Here is a tiny trained network, its code and every weight. The questions are about switching its units off for an input and a class, where a switched-off unit gives its printed mean instead of its output.

import numpy as np


def w(rows, s, z=0):
    codes = np.array(rows[::2]) - 128.0
    scale = np.full(codes.shape[1], s)
    scale[-1] = z or s
    return codes * scale


def f(y):
    return np.maximum(y, 0)


def log_softmax(a):
    a = a - a.max(-1, keepdims=True)
    return a - np.log(np.exp(a).sum(-1, keepdims=True))


def net(x, mask):
    res = np.array(x, float).reshape(1, 4) / 4 @ E
    y = f(res @ A[0][:, :-1].T + A[0][:, -1])
    res = res + np.where(mask, y, B[0][:, -1]) @ B[0][:, :-1]
    return log_softmax(res[-1] @ U[:, :-1].T + U[:, -1])


A, B = {}, {}
E = w([
[110,105,15,206],'x0',
[4,135,123,132],'x1',
[127,129,127,127],'x2',
[141,16,121,91],'x3',
],0.012)
A[0] = w([
[108,136,98,176,92],'neuron 1',
[82,168,89,153,79],'neuron 2',
[140,185,99,249,125],'neuron 3',
[40,84,160,119,217],'neuron 4',
[33,165,143,109,210],'neuron 5',
[121,100,152,34,129],'neuron 6',
[87,163,136,72,199],'neuron 7',
[140,215,164,86,252],'neuron 8',
[84,150,176,84,237],'neuron 9',
[157,163,124,153,165],'neuron 10',
[192,146,132,105,217],'neuron 11',
[172,182,140,134,187],'neuron 12',
[104,61,93,158,146],'neuron 13',
[158,94,57,160,225],'neuron 14',
[88,111,30,216,213],'neuron 15',
[146,86,111,108,207],'neuron 16',
[172,172,81,161,216],'neuron 17',
[118,210,206,102,227],'neuron 18',
[199,141,203,94,242],'neuron 19',
[121,118,158,43,206],'neuron 20',
[51,181,141,186,126],'neuron 21',
[129,83,77,137,58],'neuron 22',
],0.015,0.0024)
B[0] = w([
[74,128,184,67,174],'neuron 1',
[87,95,129,88,186],'neuron 2',
[132,128,107,46,218],'neuron 3',
[60,146,15,147,203],'neuron 4',
[115,22,62,137,214],'neuron 5',
[165,55,135,16,195],'neuron 6',
[144,77,32,153,181],'neuron 7',
[109,120,133,217,225],'neuron 8',
[147,88,45,140,200],'neuron 9',
[79,231,67,91,167],'neuron 10',
[79,164,224,130,194],'neuron 11',
[38,193,114,190,189],'neuron 12',
[98,183,168,185,193],'neuron 13',
[189,186,214,156,207],'neuron 14',
[108,160,254,113,255],'neuron 15',
[222,127,190,155,175],'neuron 16',
[125,249,137,30,190],'neuron 17',
[136,101,91,219,240],'neuron 18',
[67,78,210,156,240],'neuron 19',
[123,76,115,72,199],'neuron 20',
[106,66,128,106,213],'neuron 21',
[138,150,170,200,177],'neuron 22',
],0.0075,0.015)
U = w([
[52,163,144,254,252],'0',
[120,228,104,90,140],'1',
[191,78,183,89,191],'2',
[244,158,165,206,80],'3',
[121,109,60,239,5],'4',
[51,130,138,73,4],'5',
[153,79,67,63,178],'6',
],0.0099,0.0024)

Each question gives the input, the list of numbers given to net, and the class t.
The units are the neurons (one row each of A and B). Each row of codes is followed by its name. A weight is (code - 128) times the scale printed after its matrix; where a second scale follows, it is the last column's (A, B and U).
mask holds one flag per neuron, in row order. A switched-off neuron (its flag False) gives its mean, the last column of its row in B, instead of its output. The means were averaged over made-up inputs and are rounded, as every weight is.
A unit's drop is (log p(t) with every unit on - log p(t) with that unit switched off) / (log p(t) with every unit on - log p(t) with every unit switched off).
The circuit of an input: a set's keep is (log p(t) with only the set's units on - log p(t) with every unit switched off) / (log p(t) with every unit on - log p(t) with every unit switched off). Starting from the 12 units with the biggest drops (on a tie, the unit counted first), units are removed one at a time, each time the one whose removal leaves the highest keep (on an exact tie, the one counted first), for as long as the keep stays at least 0.8.
units of the circuit, in order: the units of the circuit, biggest drop first
most important unit: the unit with the biggest drop
top k neurons: the k neurons with the biggest drops, biggest first
drop when u is switched off: that unit's drop, to one decimal
input [-4,-7,0,0], class 0: units of the circuit, in order -> [neuron 12; neuron 19]
input [3,6,5,-1], class 5: units of the circuit, in order -> [neuron 18; neuron 8]
input [0,-1,0,4], class 2: units of the circuit, in order -> [neuron 12; neuron 4]
input [-6,6,-5,1], class 6: most important unit -> neuron 6
input [-4,-6,8,0], class 0: top 2 neurons -> [neuron 12; neuron 19]
input [0,-1,-5,5], class 2: top 4 neurons -> [neuron 18; neuron 8; neuron 12; neuron 6]
input [0,3,-7,3], class 6: top 2 neurons -> [neuron 8; neuron 18]
input [-5,4,3,1], class 6: drop when neuron 13 is switched off -> 0.1
input [-1,1,4,5], class 6: drop when neuron 19 is switched off -> 0.2
input [-8,-2,-4,-3], class 0: drop when neuron 11 is switched off -> 0.1
input [-7,3,0,3], class 6: drop when neuron 6 is switched off -> 0.2
